Each row is followed by its group and then its class within the group.
[ 12 -12  -5  -1   1  -9   4   2   2  -9   8   3 -22  -6 -14  17 -13   5
 -17   0   7   9] -> H:Q
[ 0 10  8 -3 -1 13  9  6  1 -1  7 -4 -4 -4  1 10  4 -2  5  1 -1 15] -> V:M
[  0 -12 -14   4  -1 -12   1  27  -2   6   9   3 -30 -14 -37   8 -13   2
 -45  -6   0   2] -> H:E
[ -9   6   0   3  -5  17   7  37  -5   9  13  -3 -18 -10 -14  20  -9 -13
 -30  -5  -8  23] -> V:S
[ 15   0  13   0  -8  37  18  15  -4   2   9  -7 -11  -3 -11  25  -5  -7
  -6  -3  -6  16] -> V:M
[ -5   3   0  -4  -5  13   7  15  -6  14   1  -3 -11  -2 -18  -4  13  -4
 -13  -6  -6  -3] -> T:P
[  9  10  14  -6  -7  46  19  -2 -11   5   9 -14  -4  -2 -11  14   6  -1
  13   1  -7   7] -> D:U
[  8  -2  10   1 -10  43  17  27  -3   3   9 -10 -15  -3 -13  30 -11  -9
 -17  -2  -8  14] -> V:S
[ -5   7  11  -3  -7  30  12   7  -4  12  -1  -6   0   0 -10   1  16  -4
   2  -7 -11  -3] -> T:Y
[ -3   2   7  -2  -7  25  12   7  -6  10   2  -5  -7  -2 -16   3  11  -1
  -5  -4 -10  -5] -> T:P
[  2  -2   7  -3  -7  49  18  17  -7  12   6  -8 -12  -2 -21  20   5  -4
 -15  -7 -12   2] -> T:P
[  4  -5   9  -1  -9  48  20  14  -6   8   9 -12 -14  -1 -21  20  -2  -3
 -16  -8 -11   0] -> T:P
[  5   2   9  -1  -7  40  17  11 -10  10   7 -10 -11  -4 -14  16   6  -2
  -6  -6  -5   3] -> T:P
[ 2  9 15 -1 -7 33 14 14 -6  4  8 -8 -4  0 -5 20 -3 -5 -1 -1 -8 19] -> V:S
[  3   6  12  -1  -7  25  10  12   1  -3   4  -4  -3  -4   6  20  -3 -14
   2  -2  -5  19] -> V:S
[  3  -1   7   0 -10  52  22  13 -13  14   9 -15 -13  -8 -25  20  -1   2
 -10  -4 -12   4] -> D:U
[ -6   8   4   1  -3  31  14   3 -11  12   6 -10 -17  -1 -18   1  14   3
  -1  -2  -8  -2] -> D:B
[ -7   8   2   0  -5  20   7  27  -3   5   9  -5 -11  -7  -7  18  -6 -10
 -13  -3  -5  21] -> V:M

Each row is followed by its group and then its class within the group.
[ -8   1   3 -20  -7   6  -9   7  12 -10   4  22  18   6  -1   6 -13 -11
  -2  -3   2   7] -> <71>:(65)
[-22   7   6 -13 -14  19  -7 -18  19   0   2  10  -4  20   7  19  -4  -1
   3 -11  30   3] -> <70>:(84)
[-15   6   5  -2  -5   0 -13  14  40 -12  -7  22  -6  -1 -13   5  -8  -5
 -10  -7   5  13] -> <71>:(65)
[-24  10  15   1 -18   9  -6   2  23   7 -14   0   2  19   2  13  -2 -10
  -2 -35  21  12] -> <78>:(68)
[-17  10 -12 -22   6  21  -8  -6  14  -9  -5  19 -12  23   8  11  -7 -16
  -7 -11  29 -19] -> <70>:(71)
[-22  -9   5   0  -7  -3  -8  17   3   0 -11  -7 -15   0  -8   4  -4  -5
 -10 -14 -14  -7] -> <68>:(85)
[-19   3  15   1 -13   1  -6  -2  20  16 -16  -6  -7  28   2   2 -41 -13
   1 -38  16 -26] -> <78>:(76)
[-32   2  14 -10 -22  12  -3   0  27   4   0   2  -3  19   8  14  -3  -9
  -4 -43  22   6] -> <78>:(68)
[ -9  11  27   0  -8   0 -14 -15  19  -8  11  11   9  -1  -9  10 -17  -6
  -1   2  17  18] -> <71>:(79)
[-18   2   5 -18 -23  15  -7  -8   5   1   0  10  -8  14   0  -1  -4 -11
   0  -2  13 -10] -> <70>:(71)
[-34   6  -2 -13 -22  18 -15 -12  10   2  -1   9  -9  21  -1   7   2 -11
  12 -14  14 -17] -> <70>:(71)
[-33  -8  13   3 -42  -8 -11  17   9  -7  -1   8  -8   8  -6  -1 -27 -17
  -7 -17   0  14] -> <68>:(77)
[-22   1  17   0   3  11 -13  -2  22   4  -1  -1  -3  15  -2   6  -6 -10
  -5 -34  15 -25] -> <78>:(76)
[-22  10  14  14 -26   0 -17  -1  23 -21   1  14   6 -23 -10  11 -11 -16
   1  -7  10  20] -> <71>:(79)
[  4  11  11  -6 -16   9 -19  -8  26  -7   3  25  -5   3  -5   3  -8 -22
  -1  -3  15  10] -> <71>:(79)
[-20  -9  13   0  25 -11  -5   9  14 -10  -5  12  -9   1  -7   3 -20 -14
  -8  -5  10  12] -> <68>:(77)
[-45   0   7  16 -14  27 -22 -29  22   1   2   9  -9  15   1  18   1 -17
  -1 -20  30 -36] -> <70>:(84)
[-36  16   4 -24  14  14 -13  -8  30  -2 -20  17  -7  25  13  24  -6 -19
   2 -18  31  11] -> <70>:(84)
[-11   0  19   2   1   3  -4   1  17  25  -2   2  -5  23  17   6  -1  -6
  -1 -24  -3 -10] -> <78>:(68)
[-18   9  13   0 -26   8 -17 -14  15 -12   4  24  -4   4 -16   3 -12 -14
  -5  -1  14   2] -> <71>:(79)
[-10  -1   5 -20 -10  13 -11  -9  10  -3   6  21  -4  19  12  10 -29 -13
   2  -9  14 -16] -> <70>:(71)
[-14   5  25 -29 -32  13 -21 -15  13  10   5  27  -7  21  17  18 -10 -13
   1 -10  24  -1] -> <70>:(71)
[-14  10  19  -3  -7   1  -2   6  31  -1  -7  13   6  18   9   8 -10  -9
   0 -43  20   6] -> <78>:(68)
[-39  12   4 -15 -33  21 -14  -9  23   2   5  16 -11  24   0  16  -1 -21
  11 -20  22  -5] -> <70>:(71)
[-16  -2  16  -5  -9   6 -11  -4  20  20 -15 -10 -19  20   2 -17   2 -13
  -8 -31   2  -6] -> <78>:(76)
[-25  13   9  -5 -33   8 -18   2  25  -9  -8  29   2   6  -1   9 -20 -22
  -3 -28  12   6] -> <71>:(65)
[-23   0  14   4 -26  -4  -1   7  19   2  -2   6 -10   6  -5 -13 -15 -14
 -10 -27   1  21] -> <68>:(77)
[-42  -6   8  -5 -32  10  -1  19  10  -2 -10   9 -13  16  -4  16 -24 -23
  -5 -12  16   7] -> <68>:(85)
[-14  -4   8  -1 -35  -4  -4   3  18   0  -9  20  -5  17  -4   5 -26  -5
   1  -9   2   3] -> <68>:(77)
[-20   4  13   4 -38 -12 -12   6  17   1 -20  16   0   3  -9  13 -21 -20
  -4 -19   6   9] -> <68>:(77)
[ -3  -1  11  -1  -1  -6   5  22  21  -3  -6   4   5  11  11  -5   3  -6
  -1 -31   1 -10] -> <78>:(68)
[-23   0  13   7 -25   0 -10   8  15   3  -7  12  -4  -1 -10  11 -11 -12
   2 -17   7  22] -> <68>:(77)
